Below is a small trained network, with its code and all its weights. Each question gives an input and a target symbol and asks what happens when units are switched off, that is, made to give their printed mean instead of their output.

import numpy as np


def w(rows, s, z=0):
    codes = np.array(rows[::2]) - 128.0
    scale = np.full(codes.shape[1], s)
    scale[-1] = z or s
    return codes * scale


def norm(h):
    return h / np.sqrt((h * h).mean(-1, keepdims=True) + 1e-5)


def f(y):
    return y / 2 * (1 + np.tanh(0.7978845608 * (y + 0.044715 * y**3)))


def softmax(a):
    e = np.exp(a - a.max(-1, keepdims=True))
    return e / e.sum(-1, keepdims=True)


def log_softmax(a):
    a = a - a.max(-1, keepdims=True)
    return a - np.log(np.exp(a).sum(-1, keepdims=True))


def net(x, mask):
    ids = ['βγδεζθξστφψω'.index(c) for c in x.split()]
    T = len(ids)
    res = E[ids] + P[:T]
    u = 0
    for l in range(2):
        r = norm(res)
        for j in range(3):
            rows = slice(3 * j, 3 * j + 3)
            q, k, v = (r @ M[l][rows].T for M in (Q, K, V))
            z = softmax(np.where(np.tri(T) > 0, q @ k.T / 3**0.5, -1e9)) @ v
            o = O[l][rows]
            res = res + np.where(mask[u + j], z, o[:, -1]) @ o[:, :-1]
        u += 3
        y = f(norm(res) @ A[l][:, :-1].T + A[l][:, -1])
        res = res + np.where(mask[u : u + 8], y, B[l][:, -1]) @ B[l][:, :-1]
        u += 8
    return log_softmax(norm(res)[-1] @ U[:, :-1].T + U[:, -1])


Q, K, V, O, A, B = {}, {}, {}, {}, {}, {}
E = w([
[150,112,116,95,209,129,221],'β',
[193,156,253,98,103,120,124],'γ',
[33,95,99,101,162,145,152],'δ',
[176,72,135,64,71,112,112],'ε',
[189,108,82,101,125,98,173],'ζ',
[153,149,103,120,146,155,83],'θ',
[52,125,125,171,146,124,188],'ξ',
[128,138,73,130,84,169,110],'σ',
[150,68,105,72,156,120,152],'τ',
[112,79,165,53,170,111,93],'φ',
[147,147,82,123,120,159,94],'ψ',
[150,130,130,153,124,58,196],'ω',
],0.027)
P = w([
[67,198,126,6,104,127,154],'0',
[95,150,107,70,106,122,149],'1',
[107,149,120,84,113,126,146],'2',
[115,148,129,91,114,134,142],'3',
[126,126,106,117,104,139,145],'4',
[133,126,113,121,107,144,141],'5',
[135,123,116,127,110,148,138],'6',
[132,116,114,134,119,131,130],'7',
[137,115,120,138,128,131,127],'8',
[135,112,118,146,134,134,122],'9',
],0.018)
Q[0] = w([
[125,90,94,179,163,154,126],'L0H1',
[138,26,112,142,131,118,83],'L0H1',
[210,92,141,203,123,110,133],'L0H1',
[142,117,104,147,46,87,1],'L0H2',
[109,221,161,238,125,91,107],'L0H2',
[220,182,107,144,81,80,145],'L0H2',
[99,228,167,73,110,170,127],'L0H3',
[83,154,90,1,112,67,127],'L0H3',
[215,114,55,115,179,194,162],'L0H3',
],0.013)
K[0] = w([
[113,69,105,156,114,189,156],'L0H1',
[142,43,137,133,121,169,95],'L0H1',
[191,93,116,248,149,91,85],'L0H1',
[174,96,129,184,30,174,45],'L0H2',
[86,204,164,234,110,124,143],'L0H2',
[244,201,136,85,91,93,161],'L0H2',
[87,249,177,5,101,172,181],'L0H3',
[49,124,113,57,104,55,114],'L0H3',
[215,116,82,66,137,215,187],'L0H3',
],0.012)
V[0] = w([
[41,116,168,156,134,179,149],'L0H1',
[177,14,116,150,123,167,139],'L0H1',
[147,84,168,95,208,166,81],'L0H1',
[103,203,180,123,113,44,252],'L0H2',
[126,164,164,148,80,175,61],'L0H2',
[44,41,152,186,170,170,121],'L0H2',
[166,118,187,132,166,160,239],'L0H3',
[130,125,225,161,95,111,70],'L0H3',
[187,137,131,87,206,145,127],'L0H3',
],0.014)
O[0] = w([
[147,222,105,75,205,112,78,68],'L0H1',
[146,75,175,198,133,62,88,108],'L0H1',
[219,100,87,76,165,123,153,134],'L0H1',
[192,60,165,198,197,22,102,148],'L0H2',
[168,178,122,138,106,211,151,47],'L0H2',
[151,209,123,19,240,94,119,25],'L0H2',
[121,82,86,185,153,2,123,157],'L0H3',
[246,170,174,141,150,142,153,2],'L0H3',
[105,72,57,92,147,129,168,185],'L0H3',
],0.0097)
A[0] = w([
[170,125,182,140,92,168,104,157],'L0N1',
[59,154,177,103,89,48,225,182],'L0N2',
[69,218,87,193,154,124,51,77],'L0N3',
[90,151,153,162,140,183,43,1],'L0N4',
[111,183,166,84,76,30,152,79],'L0N5',
[96,91,228,54,99,104,76,166],'L0N6',
[158,147,2,161,104,144,95,92],'L0N7',
[179,124,102,82,185,195,74,42],'L0N8',
],0.018,0.0031)
B[0] = w([
[162,87,149,186,141,36,134,191],'L0N1',
[150,208,98,70,154,181,232,255],'L0N2',
[161,60,86,152,183,47,51,152],'L0N3',
[31,194,191,154,48,105,94,134],'L0N4',
[169,149,250,154,110,182,183,155],'L0N5',
[161,136,24,89,65,112,118,250],'L0N6',
[164,173,40,184,18,216,180,190],'L0N7',
[166,80,64,153,131,99,84,166],'L0N8',
],0.016,0.0083)
Q[1] = w([
[152,142,200,236,142,94,113],'L1H1',
[114,254,89,111,205,123,165],'L1H1',
[189,176,125,77,73,137,11],'L1H1',
[89,105,101,38,132,94,133],'L1H2',
[45,152,128,208,199,132,169],'L1H2',
[71,53,152,147,82,142,127],'L1H2',
[151,86,54,153,146,143,160],'L1H3',
[100,86,152,194,154,97,101],'L1H3',
[106,110,163,168,141,175,151],'L1H3',
],0.023)
K[1] = w([
[170,183,169,207,113,62,133],'L1H1',
[77,153,209,111,206,148,103],'L1H1',
[169,142,164,87,73,146,1],'L1H1',
[91,101,72,67,137,133,164],'L1H2',
[76,128,122,205,198,100,161],'L1H2',
[120,92,90,182,78,110,168],'L1H2',
[144,52,85,114,124,146,155],'L1H3',
[126,139,118,168,157,88,109],'L1H3',
[92,110,114,142,103,131,159],'L1H3',
],0.026)
V[1] = w([
[92,107,70,158,129,140,142],'L1H1',
[104,11,131,59,148,115,37],'L1H1',
[157,96,121,250,247,45,88],'L1H1',
[116,75,175,105,156,148,185],'L1H2',
[149,13,65,180,107,150,39],'L1H2',
[163,158,197,104,180,119,181],'L1H2',
[135,128,134,134,164,125,170],'L1H3',
[116,118,173,95,145,73,186],'L1H3',
[124,113,121,154,172,155,178],'L1H3',
],0.013)
O[1] = w([
[161,135,250,134,133,141,68,196],'L1H1',
[123,218,155,254,78,201,167,155],'L1H1',
[105,193,39,52,34,161,168,1],'L1H1',
[92,138,138,142,136,228,68,146],'L1H2',
[148,184,179,76,195,116,181,175],'L1H2',
[140,65,124,135,6,151,60,64],'L1H2',
[122,139,61,116,173,173,115,121],'L1H3',
[120,128,77,147,228,232,152,150],'L1H3',
[111,147,128,74,152,154,82,125],'L1H3',
],0.008,0.0099)
A[1] = w([
[92,125,155,109,109,106,135,130],'L1N1',
[135,195,172,20,128,93,252,168],'L1N2',
[168,163,139,108,104,159,114,60],'L1N3',
[139,134,113,119,91,152,148,202],'L1N4',
[117,85,101,104,177,87,111,161],'L1N5',
[131,185,118,143,100,105,92,1],'L1N6',
[183,114,123,97,137,131,141,227],'L1N7',
[140,44,126,142,178,70,61,111],'L1N8',
],0.029,0.0041)
B[1] = w([
[150,168,99,127,119,109,139,139],'L1N1',
[139,143,35,20,147,76,122,251],'L1N2',
[154,150,153,124,136,111,86,133],'L1N3',
[135,123,142,100,165,104,123,190],'L1N4',
[144,107,185,184,96,127,150,237],'L1N5',
[133,106,126,153,181,133,106,131],'L1N6',
[93,127,113,144,116,113,161,215],'L1N7',
[110,70,210,253,133,164,157,195],'L1N8',
],0.039,0.017)
U = w([
[144,117,25,70,137,75,164,200],'β',
[173,69,189,213,166,96,179,138],'γ',
[166,122,210,29,178,193,126,167],'δ',
[88,102,119,109,82,126,50,73],'ε',
[161,129,92,149,248,138,56,113],'ζ',
[126,129,87,159,218,109,46,56],'θ',
[16,108,118,94,169,185,147,4],'ξ',
[142,137,107,111,180,191,160,29],'σ',
[237,91,102,119,67,146,47,64],'τ',
[46,224,119,171,121,58,75,74],'φ',
[254,207,117,136,170,166,141,97],'ψ',
[51,203,204,63,65,123,135,105],'ω',
],0.0094,0.0042)

Each question gives the input, a string of symbols that net reads in full, and the target symbol t.
The units are the heads (3 rows each of Q, K, V and O) and the neurons (one row each of A and B). Each row of codes is followed by its name. A weight is (code - 128) times the scale printed after its matrix; where a second scale follows, it is the last column's (O, A, B and U).
mask holds one flag per unit, layer by layer, with each layer's heads first. A switched-off unit (its flag False) gives its mean, the last column of its rows in O or B, instead of its output. The means were averaged over made-up inputs and are rounded, as every weight is.
A unit's drop is (log p(t) with every unit on - log p(t) with that unit switched off) / (log p(t) with every unit on - log p(t) with every unit switched off).
The circuit of an input: a set's keep is (log p(t) with only the set's units on - log p(t) with every unit switched off) / (log p(t) with every unit on - log p(t) with every unit switched off). Starting from the 12 units with the biggest drops (on a tie, the unit counted first), units are removed one at a time, each time the one whose removal leaves the highest keep (on an exact tie, the one counted first), for as long as the keep stays at least 0.8.
circuit, biggest first: the units of the circuit, biggest drop first
most important unit: the unit with the biggest drop
k most important neurons: the k neurons with the biggest drops, biggest first
k most important neurons of layer l: the k neurons of layer l with the biggest drops, biggest first
which heads matter: for each layer, one digit per head in row order, 1 if its drop is at least 0.15 and else 0, layers parted by /
input ω ζ ω σ δ ψ, target ε: which heads matter -> 110 / 000
input ε ψ ψ, target γ: circuit, biggest first -> (L1N2)
input ψ φ ζ ψ, target ω: circuit, biggest first -> (L0H3 L1N2 L1N8 L0N4)
input δ ζ γ σ, target ζ: which heads matter -> 100 / 000
input σ σ γ σ ε θ σ, target φ: 3 most important neurons of layer 0 -> (L0N4 L0N2 L0N5)
input σ β φ θ, target φ: circuit, biggest first -> (L0N4 L0H3)
input ψ γ γ γ γ γ ε ψ, target τ: 2 most important neurons of layer 1 -> (L1N8 L1N7)
input θ φ φ, target γ: which heads matter -> 100 / 100
input γ δ ψ, target τ: 2 most important neurons of layer 1 -> (L1N2 L1N8)
input τ ψ ε τ, target γ: which heads matter -> 100 / 110
input θ ε β δ δ, target γ: which heads matter -> 100 / 000
input θ τ δ σ τ, target γ: which heads matter -> 100 / 000
input φ γ γ θ, target ψ: 4 most important neurons -> (L0N7 L1N2 L1N8 L1N5)
input γ φ τ θ, target τ: most important unit -> L0N7
input φ γ ε ψ, target ψ: 2 most important neurons of layer 1 -> (L1N2 L1N8)
input ε ξ ε δ γ, target β: which heads matter -> 000 / 100
input ε τ ε ψ, target γ: 2 most important neurons -> (L1N2 L0N2)
input ζ γ θ, target ξ: 3 most important neurons of layer 1 -> (L1N2 L1N5 L1N8)
input δ ε β ξ ε, target γ: which heads matter -> 000 / 100
input σ γ σ, target φ: most important unit -> L0H3
input ζ ζ φ γ θ, target ξ: which heads matter -> 011 / 000
input φ δ δ σ σ, target ζ: 2 most important neurons -> (L1N6 L1N5)
input γ γ σ, target τ: which heads matter -> 000 / 010
input ε φ θ, target γ: 2 most important neurons of layer 0 -> (L0N6 L0N2)
input ψ δ ζ σ ζ, target γ: which heads matter -> 110 / 000
input φ φ φ, target γ: which heads matter -> 100 / 000
input ε β θ σ, target γ: 4 most important neurons -> (L1N2 L0N6 L0N2 L1N4)
input θ σ ψ γ, target β: which heads matter -> 000 / 000
input ζ δ ψ, target ξ: most important unit -> L0H2
